In the rows, zero is written as 128.
Facts:
sebral δ bofel; sebral δ driklubin; sebral δ fostibrus; zalas δ tudristem; zalas δ zole; zalas δ zusan; fliretos δ ritel; fliretos δ daston; fliretos δ trifir
zapu δ niros; zapu δ klutafo; zapu δ stotak; fluskogur δ labu; fluskogur δ mibru; fluskogur δ rivam; tririr δ tuvo; tririr δ grorel; tririr δ flefugre
tririr δ nivedak; stoda δ niros; stoda δ flefugre; stoda δ grufom; stoda δ bibroder; stoda δ plufle; revar δ zugus; revar δ skuflo; revar δ trifir
revar δ dano; revar δ rivam; revar δ rebe; trutrisur δ zugus; trutrisur δ vozok; trutrisur δ domu; trutrisur δ gega; vetrezel δ vozok; kludrak δ plumul
kludrak δ fuvo; kludrak δ klutafo; kludrak δ brikler; kludrak δ fostibrus; kludrak δ zusan; kludrak δ grogror; nadri δ laflu; nadri δ pluklun; bulam δ trises
bulam δ kleni; bulam δ tradrul; bulam δ baful; klizem δ tradrul; klizem δ klabru; stiklor δ plefa; stiklor δ disuran; stiklor δ nivedak; stiklor δ zazon
vufel δ fliku; stekli δ tozam; stekli δ kasto; brezanuk δ ritel; brezanuk δ trumer; brezanuk δ toklen; vetri δ skizu; vetri δ trugir; vetri δ driklubin
vetri δ fliku; vetri δ trifir; vetri δ briplazu; sazun δ moklin; sazun δ dremol; sazun δ bagrer; gabur δ karu; gabur δ trolok; gabur δ gabak
gabur δ zatrugre; gabur δ toklen; tranosar δ buni; tranosar δ moklin; tranosar δ fistugu; tranosar δ ritras; tranosar δ disuran; tranosar δ tanotron; broneskal δ bivan
broneskal δ daston; broneskal δ ruzes; gribresen δ niros; gribresen δ braviplir; gribresen δ daston; gribresen δ tanotron; gribresen δ zole; gribresen δ fudrol; gribresen δ patro
flabruk δ plegras; flabruk δ skuflo; flabruk δ trolok; drefis δ moklin; drefis δ tuvo; drefis δ bivan; drefis δ suzuk; drefis δ mikel; skidre δ grufom
trudara δ garom; trudara δ teplegi; distak δ mibru; stadil δ disuran; stadil δ skefir; stadil δ nutral; stadil δ mikel; stadil δ gega; tedrim δ gridros
tedrim δ niros; tedrim δ baful; tedrim δ breplu; grutak δ gregra; grutak δ trugir; grutak δ braviplir; grutak δ floklol; grutak δ toklen; grutak δ patro
grisam δ trumer; grisam δ nivedak; grisam δ briplazu; redol δ trugir; redol δ fostibrus; grigrikur δ plafe; grigrikur δ zugus; grigrikur δ pleplal; trodrul δ tuvo
trodrul δ ritel; trodrul δ stotak; trodrul δ fati; trodrul δ patro; niris δ rotril; niris δ flibrek; niris δ suzuk; plasem δ patim; plasem δ beder
fuflem δ toklen; dofu δ patim; dofu δ pebi; dofu δ voflal; dofu δ skogrim; gukese δ vibibok; gukese δ lugrun; gukese δ patro; graflefer δ moklin
graflefer δ zusan; kisor δ tudristem; kisor δ daston; kisor δ driklubin; kisor δ fuso; fleflor δ fudrukol; fleflor δ grivam; klutrer δ seklin; klutrer δ bibroder
kibrir δ lide; kibrir δ voflal; kibrir δ dano; mutral δ tozam; mutral δ dretrun; mutral δ trepemun; mutral δ skogrim; briklos δ skogri; briklos δ gabak
briklos δ bibroder; briklos δ zusan; briklos δ suzuk; kebri δ tozam; kebri δ fudrukol; kebri δ trises; kebri δ patro; kebri δ zazon; stofla δ grozos
stofla δ kigrolam; daski δ nurunem; daski δ lide; paklar δ lide; paklar δ mibru; skoska δ moklin; skoska δ driklubin; skoska δ zole; skoska δ volas
plibrer δ buni; plibrer δ teplegi; plibrer δ breplu; podak δ flosak; podak δ ritras; podak δ plefa; podak δ teplegi; podak δ fodrak; podak δ flani
skisufi δ fistugu; skisufi δ grufom; skisufi δ domu; skisufi δ trumer; skisufi δ zazon; tokle δ skizu; tokle δ gridrakle; tokle δ kludus; tokle δ kigrolam
skabron δ lupa; skabron δ grozos; skabron δ mibru; skabron δ plufle; para δ brikler; para δ nivedak; para δ gribir; tiko δ totek; tiko δ gabak
sebral γ b; fudrukol γ d; grogror γ e; buni γ e; gega γ e; kigrolam γ b; zalas γ b; fliretos γ f; brikler γ c
zapu γ c; bivan γ g; grozos γ a; gridrakle γ b; fluskogur γ g; zole γ g; bofel γ b; stutrin γ b; goben γ e
tozam γ b; tririr γ a; luti γ c; daston γ c; stoda γ b; revar γ b; trutrisur γ f; flabe γ a; pleplal γ f
vetrezel γ g; kludrak γ d; vibibok γ a; ruzes γ a; nadri γ c; fliku γ e; briplazu γ e; bulam γ b; klizem γ e
driklubin γ e; fati γ f; stiklor γ b; vufel γ f; stekli γ a; voflal γ d; brezanuk γ d; fistugu γ a; zazi γ b
klutafo γ a; trolok γ g; bagrer γ d; stotak γ b; rebe γ a; disuran γ c; vetri γ c; bibroder γ b; kleskek γ a
flani γ f; dretrun γ a; pebi γ d; dremol γ a; zatrugre γ e; sazun γ a; seklin γ e; skefir γ b; gabur γ a
tranosar γ a; patro γ a; roven γ d; karu γ e; broneskal γ g; garom γ b; zugus γ d; gribresen γ e; nivedak γ b
trugir γ c; beder γ b; gizo γ a; fodrak γ c; driskotras γ e; pluklun γ a; domu γ f; mikel γ a; rotril γ g
kleni γ f; nurunem γ a; trepemun γ d; stefam γ b; niros γ a; totek γ g; trises γ b; grivam γ a; flabruk γ a
laflu γ g; skizu γ d; drefis γ a; skidre γ d; stinum γ c; flibrek γ a; trudara γ a; distak γ g; floklol γ a
plefa γ d; gribir γ a; baful γ a; skogrim γ a; stadil γ a; vozok γ b; ritel γ a; tedrim γ g; plumul γ a
grutak γ e; klabru γ a; kludus γ a; grisam γ c; kasto γ e; lugrun γ c; zimos γ e; naflir γ b; vupli γ a
dano γ b; redol γ c; plafe γ e; grigrikur γ b; trodrul γ e; niris γ b; broder γ b; patim γ e; nutral γ b
gregra γ g; plasem γ b; fomam γ a; breplu γ b; lide γ e; fuflem γ g; dofu γ f; lupa γ c; fostibrus γ f
grinun γ a; rivam γ c; gukese γ b; graflefer γ b; kisor γ f; zeples γ f; moklin γ a; trifir γ a; fleflor γ a
klutrer γ f; gruklaklir γ c; toklen γ c; fudrol γ d; stizik γ d; kibrir γ d; mutral γ a; tudristem γ c; briklos γ b
kebri γ e; stofla γ d; flefugre γ f; daski γ d; mibru γ c; flosak γ b; suzuk γ e; sukun γ e; tradrul γ a
plegras γ a; labu γ g; paklar γ g; skoska γ f; zusan γ f; volas γ b; plufle γ d; feki γ d; zazon γ c
grorel γ f; plibrer γ a; fuvo γ a; podak γ c; skisufi γ a; dreskim γ g; braviplir γ a; tanotron γ f; tokle γ b
skuflo γ a; grufom γ e; fuso γ f; vuverar γ e; flunir γ c; skabron γ a; trumer γ a; ziro γ e; drepi γ a
gabak γ f; tuvo γ b; gridros γ e; teplegi γ e; para γ c; ritras γ c; tiko γ d; skogri γ a; sobra γ c
grogror Ψ grinun; gega Ψ briklos; fluskogur Ψ kleskek; goben Ψ zole; luti Ψ mikel; trutrisur Ψ klizem; flabe Ψ sukun; vibibok Ψ stinum; ruzes Ψ flunir
ruzes Ψ niros; ruzes Ψ stinum; ruzes Ψ briplazu; briplazu Ψ fuso; bulam Ψ sukun; bulam Ψ nutral; driklubin Ψ stiklor; stiklor Ψ naflir; bagrer Ψ skidre
bagrer Ψ grivam; bagrer Ψ tokle; bagrer Ψ naflir; stotak Ψ stiklor; disuran Ψ briklos; disuran Ψ nutral; bibroder Ψ fudrol; kleskek Ψ stefam; kleskek Ψ trumer
kleskek Ψ luti; dretrun Ψ mutral; skefir Ψ naflir; patro Ψ vuverar; roven Ψ ritel; karu Ψ skisufi; gizo Ψ roven; driskotras Ψ ritel; driskotras Ψ roven
driskotras Ψ gizo; trepemun Ψ goben; stefam Ψ teplegi; niros Ψ moklin; niros Ψ grufom; trises Ψ breplu; grivam Ψ gridros; skidre Ψ gridros; skidre Ψ grufom
skidre Ψ trudara; stinum Ψ flosak; flibrek Ψ lugrun; flibrek Ψ sobra; trudara Ψ rivam; skogrim Ψ stefam; ritel Ψ grinun; ritel Ψ fomam; naflir Ψ feki
naflir Ψ sukun; dano Ψ roven; broder Ψ vibibok; broder Ψ kleskek; nutral Ψ fomam; nutral Ψ naflir; breplu Ψ bibroder; breplu Ψ suzuk; breplu Ψ tokle
dofu Ψ vibibok; dofu Ψ skuflo; fostibrus Ψ revar; fostibrus Ψ driskotras; fostibrus Ψ rivam; grinun Ψ dretrun; moklin Ψ gridros; moklin Ψ gizo; moklin Ψ zazi
moklin Ψ drepi; fudrol Ψ driskotras; kibrir Ψ trises; kibrir Ψ stefam; kibrir Ψ trumer; mutral Ψ vetrezel; briklos Ψ stinum; flefugre Ψ fluskogur; suzuk Ψ trudara
sukun Ψ gridros; zusan Ψ flibrek; feki Ψ gridros; feki Ψ mikel; feki Ψ rivam; zazon Ψ fuvo; zazon Ψ broder; plibrer Ψ zazon; plibrer Ψ drepi
fuvo Ψ kleskek; fuvo Ψ tanotron; tanotron Ψ grivam; tanotron Ψ broder; skuflo Ψ driskotras; skuflo Ψ drepi; grufom Ψ tiko; grufom Ψ tanotron; fuso Ψ flunir
fuso Ψ skefir; vuverar Ψ flosak; flunir Ψ moklin; flunir Ψ flabe; ziro Ψ feki; drepi Ψ dretrun; drepi Ψ luti; gridros Ψ ritel; gridros Ψ grogror
ritras Ψ ziro; ritras Ψ suzuk; tiko Ψ vibibok; tiko Ψ kleskek; sobra Ψ moklin; sobra Ψ sukun; sobra Ψ nutral

Known rows:
kleni: [105 108 135 138 114 107 133 117 140 125 120 132 138 106 121 118 147 133
 109 127 132 148 122 120 119  93 137 112 126 136]
grorel: [122 117 131 137 128 117 145 128 135 117 128 140 129 106 130 131 151 138
 102 128 125 152 116 128 115 104 137 100 133 135]
tranosar: [108 103 133 137 136 148 110 175  93 131 139 138 121 158 153 125 154 163
 145 129 138 144 103 148 149 100 155 143 127 141]
lide: [114 117 123 142 134 136 139 109 168 103 118 144 146  86 114 115 132 127
 103 114 113 137 105 132 109 117 138 112 148 141]
stoda: [108 123 130 126 120 118 135 140 138 129 126 149 116 109 142 112 149 154
 114 163 105 139 117 141 121 100 145 122 141 156]
karu: [158 161 121 103 132 116 126  94 148 131 121 117 118 123 129 128  92  87
 127 140 115  97 144 110 119 156 106 120 134 129]
lugrun: [124 111 131 127 131 127 114 138 140 127 122 126 162 123 110  99 134 136
 112 122 114 144 115 137 132 109 144  93 133 132]
sebral: [121 130 140 120 124 116 136 144 144 124 134 153 118 104 132 114 148 148
 116 165 100 146 120 138 119 111 149 117 141 152]
tozam: [115 105 134 135 122 106 125  98 149 121 121 121 143 101 109 113 141 127
 104 130 129 151 124 121 114  95 149 109 132 139]
gribresen: [118 126 138 100 123 125 123 146 135 127 118 153 118 107 149  97 136 133
 119 162  94 144 107 131 112  93 150 110 132 167]
mibru: [115 115 112 147 133 143 132 126 162 114 120 131 171 108 104 117 138 144
 106 105 114 135 110 145 134 129 134 105 149 127]
distak: [ 94 108 136 144 121 138 162 138 123 124 126 171 125 109 127 135 152 144
 128 121 127 156 125 133 118 119 141 145 123 135]
dreskim: [103 107 137 146 117 127 152 139 120 121 130 152 123 112 128 137 156 139
 123 121 140 155 122 128 117 109 136 128 118 128]
rivam: [127 121 120 129 138 158 130 139 161 111 117 125 167 115 104 123 139 147
  94 110 108 145 124 142 126 135 135 120 135 133]
sukun: [156 177 136  66  81 170  86 137 183  88  99  45  83 158 115 106 137 144
  63 144 138  87 172  65  73 205  41 173  95 148]
totek: [104 116 137 149 117 127 156 140 129 114 137 154 127 108 127 143 157 142
 127 117 145 159 123 121 119 115 130 117 122 115]
bivan: [124 115 139 143 130 122 156 142 118 114 139 145 129 112 126 147 154 137
 118 123 150 160 114 120 115 105 129 103 120 118]
plasem: [ 96 115 128 132 116 119 135 118 150 125 119 143 126  96 127 113 142 143
 116 148 103 138 125 137 118 108 150 135 137 155]
grivam: [145 166 119  79 101 175  61 156 150 114 117  39 115 175 101 163 117 156
 115 122 178 124 171  81 119 173  80 198  64 104]
flani: [115 110 127 143 126 115 147 118 131 120 122 127 131 113 139 133 152 140
  94 120 129 146 113 134 113  92 132 109 132 144]

Rows:
No name comes twice in this set of rows, the named rows included.
[ 89 109 137 131 109 117 142 147 104 130 123 157 108 123 142 126 153 145
 134 138 136 157 122 125 113  99 138 132 116 144] -> tedrim
[163 177 112 112 123 111 121 103 155 126 118  92 105 132 139 145 100  98
 119 141 127  85 137 106 116 159  81 121 124 119] -> suzuk
[169 141 120 121 150 111 146  75 118 136 118 110 108 139 148 128  92  73
 115 120 111  78 128 128 123 156 104 126 145 136] -> gega
[125 127 132 149 127 117 151 129 151 114 137 143 139  96 117 135 152 135
 108 132 126 150 115 126 113 113 131  95 137 124] -> gabak
[110 106 137 132 140 160 123 169 111 131 141 156 137 135 120 123 144 158
 153 121 131 150 117 147 147 129 157 156 129 131] -> flabruk
[152 141 125 129 139  90 149  66 112 144 118 135 108 134 149 102  88  62
 157 133 103  64 138 129 131 160 111 116 159 134] -> vuverar
[108 101 138 138 130 134 158 139 106 125 125 158 120 116 140 139 149 135
 118 117 128 157 123 137 117 111 141 137 122 142] -> vetrezel
[126 122 133 105 136 144 126 164 133 135 123 153 149 123 121  99 133 144
 122 150  88 145 117 152 133 120 153 119 136 150] -> vetri
[148 182  78  98 104 148 159 119  69  59 147  94 188 130 192 180  18 108
 170 146 159 106 248  93 154  99 118 164 155 152] -> roven
[167 145 145 121 126  89 130  88 122 140 132 103 102 139 124 112 116  88
 125 143 123  86 153 107 118 164  95 115 135 118] -> stotak
[112 123 120 128 126 129 130 124 157 114 115 140 133 102 133 107 135 133
 108 134 109 137 101 131 113 106 143 109 144 152] -> zimos
[109 116 117 134 125 134 123 141 144 123 120 133 157 119 121 108 136 144
 114 124 106 136 112 146 136 108 138 108 139 139] -> gruklaklir

The same elements again, as new rows of numbers:
Known rows:
disuran: [ 80  79 157 154 167 149 129 119 102  87 109  64 138]
plafe: [103 114 113 131 156 108 111 129 123 123 120  89  94]
plufle: [113 113 141 127 162 112 120 131 100 117 133  89  92]
kasto: [100 117 126 142 165 105 112 127 130 120 121  99  89]
trutrisur: [ 96 102 140 150 146 126 130 122  83  90  92  76 126]
lupa: [109 101 144 119 171  96 120 137 107  92 133  83 113]
tudristem: [101 100 145 118 190 103 118 138 103  95 133  84 109]
trolok: [109 113 131 125 173 113 120 135 110 107 133  90  97]
vupli: [101 110 137 124 175  92 124 136 113  95 124  83 105]
zusan: [ 87  96 145 153 169 154 122 126  90  99 115  88 129]
drefis: [ 95 103 131 123 184  86 126 133 100  95 103  78  99]
trudara: [ 74  90 147 154 152 140 136 125 102  75  87  73 128]
pebi: [118 119 144 135 155 107 119 127 112 110 134  90  91]
sukun: [ 76  41 132 150 128 210 106  91 134  59  67  72  73]
bulam: [ 94  71 169 161 156 152 117  94 114  59  77  73 108]
trises: [ 87 101 168 172 161 140 119 126 102  91 110  93 142]
redol: [109 107 144 121 187  91 117 133  96  85 116  87 102]
skisufi: [100 109 137 127 176  81 127 134 107  92 107  77 100]
gizo: [ 27 121 151 134 116 139 127 202  67  65  96 130 134]
vuverar: [ 85 115 121 178 149 142 118 117 101 109  95  90 135]

Rows:
No name comes twice in this set of rows, the named rows included.
[ 99 108 136 132 188  97 127 135 110 109 134  80 118] -> trumer
[106 119 123 138 157 110 108 129 128 120 127  99  92] -> patim
[105 111 148 134 164 107 124 129 102 127 129  85  85] -> plefa
[ 90 106 146 166 166 142 130 123  88 106 113  81 144] -> flefugre
[109 107 162 134 172  99 112 134 120 102 135  94 102] -> tozam
[ 83  91 164 165 159 143 120 128  94  96 106  82 140] -> breplu
[ 75 103 147 162 177 147 126 130 104  84 118  91 136] -> patro
[100 126 126 148 166  93 113 125 116 110  99  97  81] -> kebri
[110 106 147 123 174  85 122 136 104  84 119  82 109] -> nadri
[ 68 105 156 141 122 143 113 173  77  83 112 115 142] -> dano
[ 67 112 149 165 148 140 130 144 100  77 108  95 149] -> dretrun
[ 96 117 151 167 145 146 123 117  96  98 112  93 119] -> trepemun

